Below is a small trained network, with its code and all its weights. Each question gives an input and a class and asks what happens when units are switched off, that is, made to give their printed mean instead of their output.

import numpy as np


def w(rows, s, z=0):
    codes = np.array(rows[::2]) - 128.0
    scale = np.full(codes.shape[1], s)
    scale[-1] = z or s
    return codes * scale


def f(y):
    return np.maximum(y, 0)


def log_softmax(a):
    a = a - a.max(-1, keepdims=True)
    return a - np.log(np.exp(a).sum(-1, keepdims=True))


def net(x, mask):
    res = np.array(x, float).reshape(1, 6) / 4 @ E
    y = f(res @ A[0][:, :-1].T + A[0][:, -1])
    res = res + np.where(mask, y, B[0][:, -1]) @ B[0][:, :-1]
    return log_softmax(res[-1] @ U[:, :-1].T + U[:, -1])


A, B = {}, {}
E = w([
[122,134,127,134],'x0',
[163,78,163,240],'x1',
[93,71,5,138],'x2',
[125,131,128,132],'x3',
[237,197,75,163],'x4',
[131,124,128,125],'x5',
],0.012)
A[0] = w([
[118,92,28,130,175],'n1',
[152,201,4,73,121],'n2',
[101,56,249,187,188],'n3',
[97,101,131,122,112],'n4',
[119,126,178,121,192],'n5',
[154,198,181,96,240],'n6',
[212,118,115,204,21],'n7',
[177,127,118,173,57],'n8',
[164,178,114,90,130],'n9',
[49,134,141,22,254],'n10',
[94,28,67,171,132],'n11',
],0.02,0.0058)
B[0] = w([
[126,151,73,33,238],'n1',
[248,167,117,58,254],'n2',
[126,16,184,10,237],'n3',
[111,118,94,155,162],'n4',
[138,121,176,85,174],'n5',
[179,137,193,244,226],'n6',
[28,221,166,107,216],'n7',
[75,188,151,120,180],'n8',
[206,136,133,182,188],'n9',
[38,252,169,123,250],'n10',
[96,44,11,170,239],'n11',
],0.03,0.02)
U = w([
[57,157,254,163,253],'0',
[198,78,168,15,158],'1',
[39,192,70,101,93],'2',
[58,3,75,181,16],'3',
[214,134,163,235,53],'4',
],0.0085,0.0043)

Each question gives the input, the list of numbers given to net, and the class t.
The units are the neurons (one row each of A and B). Each row of codes is followed by its name. A weight is (code - 128) times the scale printed after its matrix; where a second scale follows, it is the last column's (A, B and U).
mask holds one flag per neuron, in row order. A switched-off neuron (its flag False) gives its mean, the last column of its row in B, instead of its output. The means were averaged over made-up inputs and are rounded, as every weight is.
A unit's drop is (log p(t) with every unit on - log p(t) with that unit switched off) / (log p(t) with every unit on - log p(t) with every unit switched off).
The circuit of an input: a set's keep is (log p(t) with only the set's units on - log p(t) with every unit switched off) / (log p(t) with every unit on - log p(t) with every unit switched off). Starting from all 11 units, units are removed one at a time, each time the one whose removal leaves the highest keep (on an exact tie, the one counted first), for as long as the keep stays at least 0.8.
circuit, biggest first: the units of the circuit, biggest drop first
unit that matters most: the unit with the biggest drop
top k neurons: the k neurons with the biggest drops, biggest first
drop of u: that unit's drop, to one decimal
input [-3,6,4,8,0,5], class 3: top 2 neurons	n11, n10
input [2,6,8,8,-1,-7], class 3: circuit, biggest first	n11
input [8,0,-1,5,6,3], class 4: top 2 neurons	n10, n3
input [3,0,-1,-7,-8,-3], class 0: top 3 neurons	n10, n2, n1
input [4,0,2,3,4,7], class 1: top 3 neurons	n10, n2, n11
input [6,-5,0,-5,-1,3], class 0: circuit, biggest first	n11, n10
input [-5,8,3,-3,1,0], class 2: top 3 neurons	n7, n8, n6
input [1,-1,-8,-3,1,0], class 4: top 3 neurons	n6, n7, n10
input [6,0,-1,-8,4,4], class 4: circuit, biggest first	n10, n3
input [7,1,-7,3,3,6], class 0: top 2 neurons	n2, n11
input [-4,1,7,-5,-1,6], class 3: top 3 neurons	n11, n10, n7
input [4,-7,-5,8,0,-4], class 0: top 2 neurons	n10, n11
input [7,0,2,3,6,4], class 1: top 2 neurons	n2, n10
input [5,-3,1,4,5,6], class 1: circuit, biggest first	n2
input [7,4,5,1,0,-7], class 3: top 3 neurons	n11, n10, n2
input [-3,5,7,5,-5,-4], class 3: drop of n11	0.3
input [5,-7,4,6,3,1], class 1: drop of n2	4.3
input [-4,-4,-1,-8,8,-3], class 4: drop of n11	0.0
input [-7,3,7,8,-7,1], class 3: drop of n11	0.5
input [-5,3,-3,-3,2,-4], class 0: unit that matters most	n2
